A =
5  6  7  5  2  6  5  6  1  8  6
6  7  5  5  6  6  5  7  6  5  6
5  7  6  6  6  6  8  6  5  8  6
6  6  6  6  5  5  5  6  5  7  6
6  7  6  6  6  6  7  6  5  8  7
6  6  6  7  5  5  5  6  4  6  6
Counting starts at 1.
Which number is the entry in the top-left corner? 5
Which number is the entry in the bottom-left corner? 6
The entry in row 1 and column 3: 7
The entry in row 3 and column 2 -> 7
Which number is the entry at row 1, column 2? 6
The entry in row 2 and column 1: 6
Which number is the entry in the bottom-right corner? 6
Which number is the top-right entry? 6
Which number is the entry just left of the smallest entry? 6
Which number is the entry in row 3 and column 1? 5

x =
array([[188, 159,  53, 131,  98],
       [ 99, 150, 160, 168, 186],
       [115, 133,  55, 157, 158],
       [160, 170,  43, 136, 109],
       [198, 177, 145, 131,  97],
       [185, 168,  51, 132, 102],
       [106, 162,  90, 164, 165]])
What is the 3rd entry on the main diagonal?
A: 55
The entry directly below 157: 136
The entry directly below the largest entry: 185
The top-right entry: 98
What is the last entry, reading row by row?
A: 165
What is the entry just left of 186?
A: 168
What is the 1st entry, reading row by row?
A: 188
What is the entry just right of 51?
A: 132
What is the entry just right of the largest entry?
A: 177
The entry just right of 53: 131
What is the entry in the bottom-left corner?
A: 106
The first entry in the row that holds the smallest entry: 160
What is the entry directly above 115?
A: 99
The smallest entry in the last row is 90
What is the second smallest entry?
A: 51
What is the third entry in reading order?
A: 53
The entry directly below the centre entry -> 145
The last entry of the largest entry's row: 97
What is the last entry in the row that holds the smallest entry?
A: 109

[[-12 -30  10 -34  37  36  34 -27]
 [ 32 -34  29 -36   5  32  23 -16]]
Rows and columns are numbered from 1.
The entry in row 1 and column 2 is -30
Which number is the maximum? 37
Which number is the entry just left of 34? 36
The top-left entry -> -12
The bottom entry of the column that holds the smallest entry -> -36
The entry in the bottom-left corner is 32
Which number is the entry directly below 10? 29

B = [ 29  14 -45  13]
The second largest entry: 14
The entry just right of -45: 13
The 3rd entry -> -45

Read these off the matrix that follows. Counting starts at 1.
1) Find the top-right entry.
2) Find the entry in row 1 and column 3.
3) Find the entry at row 3, column 1.
4) Find the entry at row 2, column 1.
5) Find the entry in the top-left corner.
6) Find the bottom entry of the column that holds the largest entry.
7) Find the entry just right of the largest entry.
8) Find the entry just left of -22.
[[ -8  10 -22  10 -14]
 [ -6 -38  -8  17   1]
 [-24   7  34  -9   5]
 [ 12   6 -14  -8   3]]
1) -14
2) -22
3) -24
4) -6
5) -8
6) -14
7) -9
8) 10

data =
[[ 24   0 -10   4 -18  37 -36  -6]
 [ 31  -3  11  -6  -8  15  32  27]
 [ 34  22   4 -33   5   9 -27  13]
 [  9  17 -38  22   2  16  28 -10]
 [ 19   3  34   2  13 -11  22  25]
 [-23 -30  27 -35  32 -32  26 -11]
 [ 38 -10  31  18   8  36  -2  11]
 [ -5 -15 -24 -10  -1   1 -28  21]
 [  3 -34   0 -15 -13  39  34   1]
 [ 35  33 -31   8  -6  16  34  32]
 [ -9  17 -12 -21 -24   9  10 -32]]
Indices start at 1.
Report the smallest entry.
A: -38
Report the entry directly below 37.
A: 15
Report the top-right entry.
A: -6
The bottom entry of the column that holds the smallest entry: -12
The entry at row 1, column 3 -> -10
The entry at row 2, column 1 -> 31
The bottom-right entry -> -32
The entry in row 1 and column 2 -> 0
The entry in row 2 and column 3 -> 11
The entry just right of the largest entry is 34
The entry directly above the smallest entry: 4
The entry at row 3, column 1 is 34
The entry directly below -33 -> 22
The entry at row 1, column 1 -> 24
The entry directly above -5 -> 38
Report the entry in the bottom-left corner.
A: -9
Report the entry just left of -18.
A: 4
Report the largest entry.
A: 39
Report the entry directly below the smallest entry.
A: 34
Report the entry just left of the largest entry.
A: -13
Report the entry directly below -35.
A: 18
The entry just right of -35 is 32
Report the entry directly below 38.
A: -5
The entry just right of 28: -10

M = -5	-18	8	25	-13	16	41	32
Report the entry just left of -18.
-5
The 5th-last entry is 25
The third entry from the left: 8
